Both labels of each row:
-9 11 1 3 -5 -1 1 5 -12 -7 -10 7 -13 -7 6 1 -17 17
D j857
-14 35 10 15 14 9 -8 -1 -25 24 2 2 46 -5 -9 1 10 24
C j665
-6 11 3 -1 0 -1 -4 1 -1 -15 -16 27 -18 -3 5 -3 -4 13
D j857
-2 14 0 9 13 0 12 -10 -6 11 -10 24 -11 -19 3 -4 -2 18
R j665
5 23 8 9 -4 -1 -6 -17 31 -7 -17 21 -59 4 -11 1 14 -1
R j665
-6 19 6 7 12 9 7 -10 12 20 -17 0 -30 -10 -13 -13 17 14
C j665
-3 2 17 8 12 15 9 -21 -4 29 -21 -4 -14 -13 -18 -16 8 11
C j857
1 7 3 1 2 -7 3 -9 -4 18 -29 34 -9 -9 11 0 -4 12
D j665
-1 1 12 5 3 -5 -3 -15 0 -8 -26 29 -41 6 -12 -11 -21 6
C j857
6 -2 5 -6 -1 1 17 5 -1 -7 -12 21 -19 -13 -7 -4 3 16
D j857
-4 29 6 3 -4 2 -5 -10 9 1 -4 27 -26 -7 -6 -3 1 5
R j857
-7 26 16 -3 2 -1 -11 -6 -6 0 -17 18 -17 4 3 0 1 2
C j857
1 2 -4 2 -7 2 3 -2 -3 6 -11 22 -27 5 -16 -11 -12 12
R j857
5 8 -3 21 3 -1 9 -12 22 3 -6 21 -56 2 -8 -11 -3 11
D j857
4 14 12 3 0 6 10 -8 2 12 -9 12 -19 1 -12 -1 8 16
D j665
-3 25 6 6 -4 4 -1 -8 8 -2 -16 29 -40 -1 -8 -4 -1 10
R j857
1 -16 13 1 2 -7 3 -8 4 -14 -36 37 -28 -4 13 -6 -9 18
D j665
-7 18 3 -10 -8 -3 -4 -11 14 -3 -22 33 -13 -6 2 -11 5 23
R j665
7 -6 12 6 21 7 15 -17 -11 16 -21 18 -34 -5 -25 -24 -14 16
C j857
7 5 9 -4 9 -2 -2 -20 9 -1 -25 18 -38 11 1 -21 -8 -1
C j665
0 0 2 5 9 -3 15 -27 4 7 -31 33 -45 -3 -5 -11 -17 22
R j665
6 6 3 -3 -2 2 4 -24 38 5 -28 31 -78 7 -1 -14 -4 -7
R j857
16 48 10 5 -6 16 10 -14 62 16 -3 7 -78 -3 -23 -19 56 4
D j665
0 24 1 -2 -5 9 -6 -9 16 -7 -16 22 -23 4 -2 -10 8 -4
R j857
4 -15 5 1 5 1 5 -4 6 17 -4 17 -18 -5 -8 0 1 20
R j665
2 21 4 4 -3 7 3 -15 4 10 -8 21 -33 1 -7 -5 -3 12
R j665
-4 29 7 11 -3 23 13 -4 6 6 -2 17 -24 -7 -11 -7 5 7
R j857
-8 28 11 -1 -5 6 4 -10 6 6 -19 29 -44 -3 -12 -9 0 8
R j857
-4 17 19 2 7 4 0 -11 5 1 -9 6 -44 3 -28 -20 8 -7
C j857
19 -32 6 -16 5 -12 11 -43 39 -25 -61 53 -78 19 11 -14 -30 -5
R j665
-3 29 14 14 4 10 4 -2 -8 31 -2 -9 -6 9 -22 -12 21 7
C j857
4 17 11 2 12 -2 -3 -15 2 15 -23 10 -6 -8 -6 -5 15 15
C j665
2 24 5 6 -4 7 5 -13 18 18 -22 27 -44 -2 -2 -12 6 14
R j665
-3 29 9 0 2 -1 -3 -2 -2 -1 -19 28 -25 -2 -3 -12 -7 8
R j857
5 29 11 10 1 9 -14 -21 20 18 -17 -8 -78 6 -36 -21 24 10
C j857
9 14 4 6 0 11 -10 -21 39 8 -15 15 -77 7 -10 -19 8 0
R j665
-2 23 18 1 1 -1 13 -3 -3 -1 -7 23 -33 -8 -3 -11 8 18
D j665
-4 32 1 3 2 -2 -13 -14 9 12 -25 34 -20 -6 4 -6 -1 16
R j665
-3 13 7 2 -2 7 7 -2 -4 8 1 25 -19 -8 -1 -13 0 24
D j857
1 5 3 5 4 -9 0 2 -16 -4 -20 14 5 1 11 2 -15 6
C j665
-3 9 5 1 -4 5 5 -9 -9 10 -12 22 -23 -7 -6 1 -17 20
R j857
10 25 9 16 -8 14 13 -17 29 21 -13 13 -78 -7 -34 -29 22 11
D j857
2 19 14 4 6 41 -6 -7 -4 15 -9 2 -2 -11 -6 -2 9 12
C j665
-3 20 8 5 1 -1 3 6 -10 16 -5 8 2 -15 -3 -7 7 23
D j665

Two labels a row:
-15 -3 -9 -20 5 -10 -6 -24 0 -1 18 1 1 0 2 3 2 0
S J
-8 -1 -4 -9 0 9 -7 -20 10 0 8 7 -2 -5 -1 -4 16 3
S X
-4 2 -24 -15 5 -7 -19 -2 0 -4 -16 12 9 4 -4 -1 22 -1
W M
-25 -3 -19 -21 3 6 -2 -11 6 -1 9 6 9 -9 0 6 11 2
S H
-13 7 -1 4 5 5 -8 -16 3 1 1 3 -1 -7 0 -8 10 4
S X
1 0 -3 -20 -6 -7 -15 -11 4 0 -2 6 6 0 1 -4 21 -2
S M
-7 -2 -2 -14 4 1 -7 -18 1 1 11 9 -4 1 -3 -5 12 2
S X
-18 0 -10 -20 5 -1 -11 -24 2 0 17 7 0 -11 1 -11 18 2
S X
-15 -1 -11 -6 3 -4 -3 -19 0 -2 4 5 1 0 -2 1 -1 2
S J
-12 3 -11 -23 1 4 -11 -24 2 2 13 3 -3 -6 3 -7 23 3
S X
-14 -3 -5 -11 7 -5 0 -24 3 2 14 7 -1 2 -4 3 -10 0
S J
-4 0 -9 -3 5 -3 -3 -17 1 -2 4 1 -5 -6 0 -10 5 2
S X
5 -2 -9 -20 0 -3 -13 -9 1 -1 -8 15 3 -1 0 3 16 -3
S M
-3 1 -3 -15 2 2 -13 -16 3 2 2 8 2 -6 -1 -6 18 2
S X
5 -4 -17 -18 2 -6 -16 -5 1 -3 -7 7 9 5 -3 -3 17 0
S M
-2 0 -17 -10 1 -3 -13 -9 -1 -2 -12 11 5 0 -14 -4 15 3
S M
-8 2 -12 -5 4 3 -14 -18 4 1 5 6 -2 -11 -1 -11 21 0
S X
-13 4 -2 -7 3 1 -12 -19 2 2 7 0 -5 -9 4 -10 15 1
S X
-8 -2 -16 -17 3 -2 -17 -12 1 -2 -8 12 4 -4 -5 -1 18 1
S M
-11 6 -9 17 2 -1 -11 -4 0 0 -3 3 0 -4 1 -13 1 3
W X
-10 -1 -2 -5 9 -4 -9 -21 2 1 4 7 -2 -1 0 -3 9 1
S X
-5 -3 -10 -32 2 -2 -11 -7 0 -2 4 11 4 1 -2 0 22 -3
S M
-2 0 -2 -13 5 -6 -9 -10 1 -1 -4 7 5 3 -2 -18 12 6
S M
-30 0 -26 -33 7 8 -3 -13 -3 -1 15 5 8 -5 0 4 23 3
S H
-13 0 -6 -20 4 -7 -6 -26 -4 -1 12 9 0 3 1 2 3 4
S J
-18 1 -23 5 1 2 -6 -5 0 -3 -9 10 9 -3 -3 0 8 2
S H
-4 -2 -14 -25 4 -9 -16 -9 0 -3 -4 12 6 1 -1 1 22 -3
S M
3 -1 -15 -30 6 -4 -17 -16 0 -2 -5 13 6 -4 -5 -5 24 1
S M
2 2 5 -1 2 4 -4 -17 2 3 2 4 -12 -1 -2 -6 5 3
S X
-14 3 -2 0 3 4 -8 -26 2 2 8 2 4 -2 -2 -8 11 1
S X
-9 4 3 -4 2 -1 -7 -17 3 1 2 9 0 -2 -1 -8 12 2
S X
-11 2 1 -3 -1 -1 -8 -30 4 1 7 2 -6 0 3 -6 11 2
S X
-9 5 6 8 4 -1 -9 -22 3 2 1 4 -3 -2 4 -9 5 3
S X
-19 0 -21 -15 4 11 0 -16 3 -4 6 4 7 -7 -7 1 11 4
S H

Two labels a row:
7 -12 1 4 -1 -1 -25 -5 2 -9 -6 23 21 5 6 24 23 1
J145 Z
4 1 1 0 0 -3 -8 -5 13 4 -11 2 22 -5 23 27 15 -3
J145 K
8 -1 11 9 -14 -6 -10 -3 5 -7 1 15 8 12 6 24 12 3
J40 N
8 10 11 9 -8 -13 0 -1 22 2 2 -8 1 3 13 12 11 3
J145 N
5 0 12 5 -14 0 -19 -2 10 10 -11 5 21 -1 23 32 14 5
J40 Z
